Here is a tiny trained network, its code and every weight. The questions are about switching its units off for an input and a class, where a switched-off unit gives its printed mean instead of its output.

import numpy as np


def w(rows, s, z=0):
    codes = np.array(rows[::2]) - 128.0
    scale = np.full(codes.shape[1], s)
    scale[-1] = z or s
    return codes * scale


def f(y):
    return np.maximum(y, 0)


def log_softmax(a):
    a = a - a.max(-1, keepdims=True)
    return a - np.log(np.exp(a).sum(-1, keepdims=True))


def net(x, mask):
    res = np.array(x, float).reshape(1, 8) / 4 @ E
    y = f(res @ A[0][:, :-1].T + A[0][:, -1])
    res = res + np.where(mask, y, B[0][:, -1]) @ B[0][:, :-1]
    return log_softmax(res[-1] @ U[:, :-1].T + U[:, -1])


A, B = {}, {}
E = w([
[117,179,210,68,103,162,119],'x0',
[38,156,178,121,147,71,124],'x1',
[123,22,102,105,147,173,164],'x2',
[114,133,233,121,133,238,205],'x3',
[1,31,97,79,70,136,135],'x4',
[37,165,157,121,197,130,141],'x5',
[126,147,176,88,135,66,43],'x6',
[150,66,159,49,199,136,111],'x7',
],0.0082)
A[0] = w([
[83,115,95,179,33,154,85,204],'neuron 0',
[163,184,142,135,119,107,50,52],'neuron 1',
[125,80,2,157,143,149,143,189],'neuron 2',
[56,145,133,214,115,127,144,236],'neuron 3',
[161,151,200,167,102,89,60,255],'neuron 4',
[78,104,182,78,230,92,140,250],'neuron 5',
[143,136,121,77,200,165,97,90],'neuron 6',
[115,91,236,119,72,173,151,175],'neuron 7',
],0.0089,0.0036)
B[0] = w([
[139,126,65,139,188,176,163,220],'neuron 0',
[164,158,135,105,79,54,38,194],'neuron 1',
[131,123,69,179,175,133,98,254],'neuron 2',
[159,141,93,130,189,165,184,210],'neuron 3',
[163,234,137,156,134,111,182,236],'neuron 4',
[170,100,89,103,230,99,183,243],'neuron 5',
[163,156,130,226,167,148,60,166],'neuron 6',
[136,107,138,2,155,145,192,220],'neuron 7',
],0.0099,0.0088)
U = w([
[123,239,186,129,108,30,73,102],'0',
[205,219,104,204,242,108,176,255],'1',
[199,157,219,186,92,200,186,59],'2',
[29,140,254,121,110,90,129,16],'3',
[52,154,122,119,122,197,199,29],'4',
[95,22,28,173,111,77,81,80],'5',
[87,81,131,52,242,99,228,99],'6',
],0.0081,0.0047)

Each question gives the input, the list of numbers given to net, and the class t.
The units are the neurons (one row each of A and B). Each row of codes is followed by its name. A weight is (code - 128) times the scale printed after its matrix; where a second scale follows, it is the last column's (A, B and U).
mask holds one flag per neuron, in row order. A switched-off neuron (its flag False) gives its mean, the last column of its row in B, instead of its output. The means were averaged over made-up inputs and are rounded, as every weight is.
A unit's drop is (log p(t) with every unit on - log p(t) with that unit switched off) / (log p(t) with every unit on - log p(t) with every unit switched off).
The circuit of an input: a set's keep is (log p(t) with only the set's units on - log p(t) with every unit switched off) / (log p(t) with every unit on - log p(t) with every unit switched off). Starting from all 8 units, units are removed one at a time, each time the one whose removal leaves the highest keep (on an exact tie, the one counted first), for as long as the keep stays at least 0.8.
units of the circuit, in order: the units of the circuit, biggest drop first
top k neurons: the k neurons with the biggest drops, biggest first
drop of u: that unit's drop, to one decimal
input [0,6,-2,-5,-1,-6,4,-5], class 0: units of the circuit, in order	[neuron 1]
input [4,-6,-6,-1,5,-2,2,1], class 0: units of the circuit, in order	[neuron 5; neuron 3]
input [5,0,-1,-8,6,-3,-5,1], class 5: units of the circuit, in order	[neuron 4; neuron 5]
input [-2,-2,-6,-4,8,-5,7,-8], class 1: top 3 neurons	[neuron 0; neuron 4; neuron 3]
input [-2,-5,-3,7,-4,-2,1,1], class 2: units of the circuit, in order	[neuron 5; neuron 2; neuron 0]
input [-4,-8,2,4,5,-1,-4,-2], class 5: top 3 neurons	[neuron 4; neuron 2; neuron 5]
input [-7,-4,6,3,4,1,0,-3], class 5: units of the circuit, in order	[neuron 4; neuron 2]
input [5,-6,-8,7,1,2,-8,2], class 6: top 2 neurons	[neuron 7; neuron 4]
input [7,0,-8,8,-4,-3,-5,0], class 2: units of the circuit, in order	[neuron 5; neuron 2]
input [-8,-3,-6,-1,4,-3,4,5], class 5: top 2 neurons	[neuron 3; neuron 5]
input [1,-5,1,-1,-5,-5,5,-4], class 0: units of the circuit, in order	[neuron 1; neuron 5; neuron 3]
input [-6,-8,2,2,6,5,-1,-5], class 5: top 3 neurons	[neuron 4; neuron 5; neuron 2]
input [3,-5,4,-6,-8,1,2,-2], class 0: top 2 neurons	[neuron 1; neuron 5]
input [-2,-3,2,-3,1,2,-5,-3], class 5: units of the circuit, in order	[neuron 4]
input [-4,-8,-4,6,-3,-6,3,3], class 2: top 4 neurons	[neuron 5; neuron 2; neuron 0; neuron 3]
input [5,5,-8,-6,-3,-7,4,-3], class 0: drop of neuron 1	0.3
input [-4,-6,0,-5,-4,-5,-6,4], class 5: drop of neuron 5	0.2
input [-4,-2,-5,2,5,-7,4,1], class 5: drop of neuron 6	0.2
input [-2,-2,-5,6,0,-3,7,1], class 0: drop of neuron 1	0.1
input [7,-1,-1,5,-2,0,-2,4], class 6: units of the circuit, in order	[neuron 7]
